Here is a tiny trained network, its code and every weight. The questions are about switching its units off for an input and a target symbol, where a switched-off unit gives its printed mean instead of its output.

import numpy as np


def w(rows, s, z=0):
    codes = np.array(rows[::2]) - 128.0
    scale = np.full(codes.shape[1], s)
    scale[-1] = z or s
    return codes * scale


def f(y):
    return y / 2 * (1 + np.tanh(0.7978845608 * (y + 0.044715 * y**3)))


def softmax(a):
    e = np.exp(a - a.max(-1, keepdims=True))
    return e / e.sum(-1, keepdims=True)


def log_softmax(a):
    a = a - a.max(-1, keepdims=True)
    return a - np.log(np.exp(a).sum(-1, keepdims=True))


def net(x, mask):
    ids = ['ΣΨαβδεζηθμτφω'.index(c) for c in x.split()]
    T = len(ids)
    res = E[ids] + P[:T]
    u = 0
    for l in range(2):
        q, k, v = (res @ M[l].T for M in (Q, K, V))
        z = softmax(np.where(np.tri(T) > 0, q @ k.T / 3**0.5, -1e9)) @ v
        res = res + np.where(mask[u], z, O[l][:, -1]) @ O[l][:, :-1]
        u += 1
        y = f(res @ A[l][:, :-1].T + A[l][:, -1])
        res = res + np.where(mask[u : u + 8], y, B[l][:, -1]) @ B[l][:, :-1]
        u += 8
    return log_softmax(res[-1] @ U[:, :-1].T + U[:, -1])


Q, K, V, O, A, B = {}, {}, {}, {}, {}, {}
E = w([
[130,75,58],'Σ',
[179,220,131],'Ψ',
[126,162,121],'α',
[149,168,113],'β',
[104,140,126],'δ',
[88,105,120],'ε',
[119,218,161],'ζ',
[91,126,132],'η',
[84,94,129],'θ',
[89,204,255],'μ',
[197,108,67],'τ',
[43,43,227],'φ',
[184,143,97],'ω',
],0.0085)
P = w([
[75,228,77],'0',
[52,85,135],'1',
[192,124,155],'2',
[138,70,183],'3',
[23,101,120],'4',
[202,144,140],'5',
[147,82,177],'6',
[12,96,113],'7',
[205,148,134],'8',
[154,85,173],'9',
[10,105,109],'10',
[206,150,133],'11',
[156,94,169],'12',
[2,105,109],'13',
],0.0087)
Q[0] = w([
[183,85,168],'0.h0',
[164,42,221],'0.h0',
[255,133,152],'0.h0',
],0.0062)
K[0] = w([
[216,113,128],'0.h0',
[215,34,179],'0.h0',
[222,162,2],'0.h0',
],0.0059)
V[0] = w([
[253,144,90],'0.h0',
[4,198,69],'0.h0',
[156,191,44],'0.h0',
],0.0054)
O[0] = w([
[254,121,113,6],'0.h0',
[63,211,66,226],'0.h0',
[155,157,95,82],'0.h0',
],0.0061,0.0017)
A[0] = w([
[74,175,103,251],'0.n0',
[66,125,189,86],'0.n1',
[224,93,158,163],'0.n2',
[182,70,144,130],'0.n3',
[33,127,205,87],'0.n4',
[56,147,65,133],'0.n5',
[88,2,73,123],'0.n6',
[201,172,43,144],'0.n7',
],0.0091,0.002)
B[0] = w([
[95,119,82,231],'0.n0',
[136,125,82,199],'0.n1',
[112,90,199,160],'0.n2',
[158,105,170,136],'0.n3',
[126,125,71,254],'0.n4',
[80,96,110,215],'0.n5',
[150,216,155,214],'0.n6',
[254,107,49,153],'0.n7',
],0.0093,0.0038)
Q[1] = w([
[108,43,35],'1.h0',
[151,165,55],'1.h0',
[165,23,250],'1.h0',
],0.013)
K[1] = w([
[69,90,5],'1.h0',
[169,134,61],'1.h0',
[99,59,228],'1.h0',
],0.013)
V[1] = w([
[69,74,97],'1.h0',
[68,2,134],'1.h0',
[189,93,53],'1.h0',
],0.0091)
O[1] = w([
[102,83,121,254],'1.h0',
[107,46,195,115],'1.h0',
[217,95,3,179],'1.h0',
],0.013,0.0035)
A[1] = w([
[254,132,219,31],'1.n0',
[164,136,60,2],'1.n1',
[46,120,63,101],'1.n2',
[47,156,160,192],'1.n3',
[150,4,101,151],'1.n4',
[113,175,53,45],'1.n5',
[183,67,47,71],'1.n6',
[51,192,96,131],'1.n7',
],0.0069,0.0082)
B[1] = w([
[143,225,244,141],'1.n0',
[75,146,214,160],'1.n1',
[182,118,175,255],'1.n2',
[80,175,134,253],'1.n3',
[163,76,131,225],'1.n4',
[185,125,188,190],'1.n5',
[110,97,216,205],'1.n6',
[176,152,125,216],'1.n7',
],0.011,0.0056)
U = w([
[172,1,73,110],'Σ',
[167,212,147,12],'Ψ',
[131,143,61,176],'α',
[151,142,99,139],'β',
[111,133,67,171],'δ',
[97,109,95,187],'ε',
[120,212,15,205],'ζ',
[88,126,77,230],'η',
[90,114,122,186],'θ',
[47,224,174,137],'μ',
[149,106,230,17],'τ',
[60,79,249,3],'φ',
[134,135,200,63],'ω',
],0.0082,0.0041)

Each question gives the input, a string of symbols that net reads in full, and the target symbol t.
The units are the heads (3 rows each of Q, K, V and O) and the neurons (one row each of A and B). Each row of codes is followed by its name. A weight is (code - 128) times the scale printed after its matrix; where a second scale follows, it is the last column's (O, A, B and U).
mask holds one flag per unit, layer by layer, with each layer's heads first. A switched-off unit (its flag False) gives its mean, the last column of its rows in O or B, instead of its output. The means were averaged over made-up inputs and are rounded, as every weight is.
A unit's drop is (log p(t) with every unit on - log p(t) with that unit switched off) / (log p(t) with every unit on - log p(t) with every unit switched off).
The circuit of an input: a set's keep is (log p(t) with only the set's units on - log p(t) with every unit switched off) / (log p(t) with every unit on - log p(t) with every unit switched off). Starting from the 12 units with the biggest drops (on a tie, the unit counted first), units are removed one at a time, each time the one whose removal leaves the highest keep (on an exact tie, the one counted first), for as long as the keep stays at least 0.8.
circuit, biggest first: the units of the circuit, biggest drop first
unit that matters most: the unit with the biggest drop
top k neurons: the k neurons with the biggest drops, biggest first
top k neurons in layer l: the k neurons of layer l with the biggest drops, biggest first
input ω μ μ ζ ζ Σ, target Σ: unit that matters most : 0.n7
input Σ φ Σ Σ τ, target Σ: top 3 neurons in layer 0 : 0.n5; 0.n7; 0.n0
input μ ε β μ ζ θ η φ Σ τ ζ τ Σ β, target μ: circuit, biggest first : 1.h0; 1.n3; 0.h0; 0.n0
input φ Σ Ψ Σ Σ, target φ: top 3 neurons in layer 0 : 0.n5; 0.n4; 0.n7
input φ β δ φ δ, target φ: circuit, biggest first : 1.h0; 0.h0
input Ψ Σ φ ω, target φ: top 2 neurons in layer 1 : 1.n7; 1.n0
input Ψ φ ζ Σ μ α ζ μ Σ Σ Ψ ζ, target ζ: circuit, biggest first : 1.h0; 0.n7
input ω Ψ Ψ η ζ Σ, target Σ: circuit, biggest first : 0.n7; 1.n3; 0.h0
input ε Σ ζ Ψ μ ζ, target ζ: circuit, biggest first : 1.h0; 1.n6; 1.n2
input τ μ η φ μ δ Σ Ψ δ Ψ ε, target τ: top 2 neurons : 0.n7; 1.n6
input ζ δ φ ζ Ψ μ Σ η η τ Σ, target ζ: circuit, biggest first : 1.h0; 0.h0; 0.n7
input τ Σ Σ Ψ ε ω Σ ζ, target τ: top 4 neurons in layer 1 : 1.n6; 1.n1; 1.n5; 1.n2
input ζ ζ μ φ Σ Σ μ τ, target ζ: circuit, biggest first : 1.h0; 0.n7; 0.h0
input φ Σ φ β, target φ: circuit, biggest first : 1.h0
input Σ β μ, target μ: circuit, biggest first : 1.h0; 1.n3
input μ φ ζ Σ Σ ω β μ, target μ: top 3 neurons : 1.n3; 0.n7; 1.n4
input Σ θ Ψ Σ ω Ψ, target Ψ: top 4 neurons in layer 0 : 0.n7; 0.n5; 0.n4; 0.n0
input ζ α τ μ μ Ψ ω Ψ ε Σ Ψ δ ω δ, target ζ: circuit, biggest first : 1.h0; 0.h0; 0.n7
input φ β φ θ μ τ Σ θ, target φ: circuit, biggest first : 1.h0; 0.h0
input τ θ η α Ψ β μ β θ φ Σ τ Σ ω, target τ: top 4 neurons in layer 1 : 1.n6; 1.n1; 1.n5; 1.n2
input μ ζ φ φ α α Ψ θ φ Σ θ Σ Σ Σ, target μ: unit that matters most : 0.n6
